[ -8 -15  -9 -47  37  -1  15  -4 -25  32  -2  -5 -24  -3 -17   7  -2 -30
  11  -5   6 -17  40  -2  -6  25 -16  -7 -19  10 -22   4  -1  16  13  11
   6   5  24   1  26   4  -2 -22   2   7  13  26  12  35 -28  10   9  23
  10  40   9 -13   8   3  -7  14] -> TR
[-44   6  44  16 -51 -26 -32  48   3  10  12  -9   2  -5  14  10  -4   9
   1 -10  34  -7 -78   1  -7   5   6  48  37  23  11 -16   2   5 -11 -15
  31   2 -17 -10  10 -41 -34  27  -7 -21 -26  20 -29  -1  20  11  16  -2
 -11 -22 -17  -5 -32  23 -40 -11] -> Ht
[  5   1   1  32 -35 -14 -11  26  -4 -14   4 -19  -7  -7  13   9  -6   7
  15 -25  19  18 -38  11   7 -17  13  10  25   1  -1  -8  19  -9 -13  -1
  16   0 -18   2 -24 -13 -12  37   1   1  -7 -16 -14 -66   1 -11  20  -2
  -8 -35   6  10 -12   1  10  -3] -> HR
[ -2   3  12  43 -33 -12 -15  10   5 -17   1  -3   6  -3  27   5  -1  23
  -2  -3   4  27 -38   6   6 -29   9   0  28  -2  14  -5   1 -18  -7 -18
   9  -6 -17   1 -12 -15  -2  36   2  -2 -18 -28 -10 -26  17 -24   0 -13
  -9 -39  -1  23 -18   5   1  -5] -> HR
[ 30  -2 -26  65 -23  -3  -9   0  28 -38  -8  -8  11   1  11  12   1  32
  -4  22 -19  56  12  -7  14 -51  22 -11  17 -22  19  13   0 -38  -7  -8
  -7  -5  -8  -6 -20  19 -11  47   2   8 -23 -49   9 -42  24 -32  -9 -23
  -9 -35  15   7 -23  -4  29  -6] -> FQ
[-35   5  14 -32  23  -6 -10  10  -7  25   3   7  -1   5 -18  16   1 -21
   5 -17   9  -9  -1  -3  -6  32 -16  25  -3  18  -4  -8  12  21   7   1
   3  -3  11  -2  19 -22 -15  -9  -7   2  -6  19 -22  17 -16  10   2  12
  -1  26   0   0  -4   9 -30   2] -> TR
[ 11  11   9  49 -45 -22  -5   4  -8 -19   3 -18  -5 -15  43  -5  -2  29
   7  -2   9   9 -59  27  10 -28  23   5  35   7   5  -3   7 -23 -10 -20
  22   5 -24  10  -9  -2  -8  35  -8   5  -8 -11  -4 -12  10   6   9  -3
 -12 -42  -3  17 -21  12 -16  -5] -> FQ
[-35  11  31  10 -36 -18 -33  23   1  10   4  -6   4  -5  10  15  -6   7
   8 -16  30   6 -56  11  -6   5  -2  38  32  19  12  -8   8   2  -6  -1
  28  -7  -6  23  19 -26 -24  43   4  -5 -26  -3 -27  -4  10   0  13   0
 -10 -15  -2  -4 -24  12 -29 -13] -> Ht
[ 15  -3 -24 -11  23 -16  36 -20 -51  23   4 -32 -26  -8   7   8  -9 -17
  23 -50  17 -13   5  13   6  12  -3 -25  -3   3 -54   6  31   1  -7  12
  20   0   3  -1  14  17  -6  -3  -3  12  25  12  -3  39 -50   9  28  18
  -5   6  16  -5  10   4  11  15] -> TR
[ 13   4   0  40 -43 -15 -27   2   6 -24   8 -13   3  -7  21   3  -8  24
   3 -16  19  23 -47  15   5 -37  14  10  31  -1  -4 -10  24 -18 -18 -10
  10  -2 -14  -1 -15 -12 -13  35  -4  15  -6 -29 -17  -5   5 -17   9 -10
 -16 -37   4   9  -9   7   7 -13] -> HR
[ 15 -13 -33 -46  44  -5  46 -28 -43  13   2 -49 -28  -6  -8   7   0 -25
  21 -22  -2 -19  67  -7   6  19 -12 -34 -23  -4 -31  15   8  -3   9  26
  -1  13  23   1   9  42  29   6  -1  16  27  14   8  43 -56  11  17  20
   5  36  28  -7  16  -5  23  26] -> TR
[ 37 -16 -35  22  17  22  19 -21  10 -29   0   6   8   0   8  -7   6  10
  -9  10 -29  25  42 -10  12 -38   5 -31 -14 -24   1  14   0 -14  -3   4
 -26   2  -1   0 -22  28  24   7   4   3   7 -33  21 -24  12 -19 -10  -6
   4 -10  17   3  22 -16  57  -1] -> HZ
[ 14   2 -10  26 -15  -7 -30   2  16 -19  -8 -12  -1  -1  14   8  -8  23
   5  16  -6  31  -4   6   5 -25  18  -5  17  -3  17   3   3 -30   1  -1
   4   2  -3  -7 -12  10   1  37  -4   5 -10 -28   6 -18  14 -10   3  -9
  -2 -17   3  -4 -10   1  14  -8] -> FQ
[ 41   0 -27  46   1  20  12 -13  28 -38  -5   2   8  -1   3  -8   3  20
 -19  22 -30  43  32  -7   3 -46  20 -33  -2 -29  13  11  -5 -25 -13   6
 -26  -3  -2   3 -32  20  23  16   0   5  -3 -47  12 -43  11 -28 -17 -25
  -4 -26  16   4  -1 -12  52  -7] -> QH
[ 23   5 -17  36  -3  -3   7  -1   5 -25   8  -8   7  -5  15  -7   8  17
  -4  -8 -10  24  -4   4  10 -43  18 -18   2 -13   4   2   0 -20 -10  -9
 -12  -4  -8   7 -22  13   7  21  -6   2   1 -35  11 -26  10 -10   1  -9
   2 -24   9   7   0 -11  29  -6] -> HZ

[ 15 -13  -2  37  -5  -6 -16  -8  -9 -27  -9 -12 -15 -24   3  28 -19  -2
 -18  14   9  15  11  14  28  -7  22  -9 -31 -17  23 -16 -47   0 -32  20
   3  38 -25  -1  -1 -21  -9  -4  25   1  11 -16  32  32  20 -34  28 -21
 -29 -25  16 -19   0   9   5  12] -> Ff
[  2   8 -11  21  13  26   4  -5   3 -10  24   9   5  34 -52 -26   1  -1
  -5 -37  -3 -15 -17   5 -20   0  26  40 -26  37  10  45 -49  44  -1 -17
  23  -1 -17   0   5  34  38  -9 -13  30 -16   1  -2 -14 -18  10  24 -14
  48  -6  23  22 -32 -25 -16  -4] -> GF
[ 12 -24  -5  21   3  -1   6 -16   3 -35 -17  13  -5 -17 -13 -20 -24   1
  -8   3  10  17  -3   6  11  -2   4   7 -28  -9  17  -3 -27   2 -17  -6
  14  40 -14  -7  18 -10   3   7  27 -25  24  -9   9  23  16   1  26 -14
  -1 -41  23 -14  -2 -18  -2  -1] -> HP
[  5   4 -20 -16  -4  21  11   9   6  16  23 -14  -2   5 -15 -27   9  -6
  22 -24  12 -36  -4 -20 -15  -1  -1  18  14  -1  -9  40 -20  32   6 -16
   4 -27   6   4   9  27  25  -6 -11  10  -8   7  -4 -18 -15 -15  -7   1
  37  19  15  30 -17 -13 -14  -4] -> GF
[-10  52  -9  -3  -1  21  11  13   3   5  20  16   2   0 -15 -20  -7   4
   3 -13  13  -5  -2 -12 -18  -2   9  31   7  -1 -15  23  -5  12  22 -14
   8  -8 -12   8   8  12  17  -4 -19  -3  -1  -8 -32  -9  -2  16   3   1
  65  13 -29  13  14 -16  -9  -4] -> GF
[ 14  -4  31  27  -8 -27  -5   0  -2   2 -33   0  -7  -3  17  69 -11  10
 -18  26 -15  19   8  23  15 -11  -4 -12   9 -41   6 -31  21 -28 -23  16
 -23   5 -12 -12 -50 -20 -32  -8  15  16   8  -6   2  20  19   5  17   6
 -32 -10  -5 -29  40  19  10  49] -> HP
[-16  -4 -25 -23 -11  12  -2  10  11  28  26  -5  -6  30  56 -20  38  -7
  24  -4   8 -16   2 -27   4  -9  25 -18 -14  29  -8  10  14  23   0 -15
  12 -17  22   9 -13  39  14  -7  -8  23 -23  -3   8 -12 -17 -13 -34  16
  20   7   5  35 -11  -7  -4  14] -> TC
[ -8  14 -11 -11   9  21  24   4 -11  -1  32   3  16  -4 -14 -24  13  -4
  10 -26   9 -12 -19  -3 -27  10  -5  18  -4  27 -12  30  -1  36  13 -21
  17  -1   6   6  11  23  19 -12 -11   7 -14   7 -12  -7 -25   4  -7   2
  38   7   3  21 -21  -8 -19 -14] -> GF
[-26   3   1   2  13  17  -4  25   4  20  14   9   9 -11 -21  -9   8 -10
  25 -17  13 -32  12  12 -17  13   1  28  12  37  -7  59 -31  35  14 -11
  23  -2   0  15   6  44  42 -12   2  -3 -18  21 -14 -41  -1  11  -4  -7
  41  -1  28  24 -37 -22  -7 -18] -> GF
[ -7  -3  -8   2  12   9   2 -12  20  19  17  48   7 -19  -8 -13  17   6
  17 -17  11  -4   0   5 -16  16  18  29  -5  32  -7  -3 -32  32   6 -14
  22 -16   5   2   7  -4   4 -23 -18  -6  -6  19  -8 -18 -15  11  15 -14
  30   4  14  20 -27 -26  14  -4] -> GF
[-26  11  -7 -26   5  18   0  -4  11   4   6   6  13  12  -2 -15   9  -7
   3 -25  11   1 -11  -6 -21   9 -11  23  25  25  -5  37  -6  10 -12 -14
  21 -26  15  13  16  22  38  -6 -21 -19  -7  16  -5 -17 -22  12 -11   8
  49   5 -12  11 -15 -26  -1  -6] -> GF
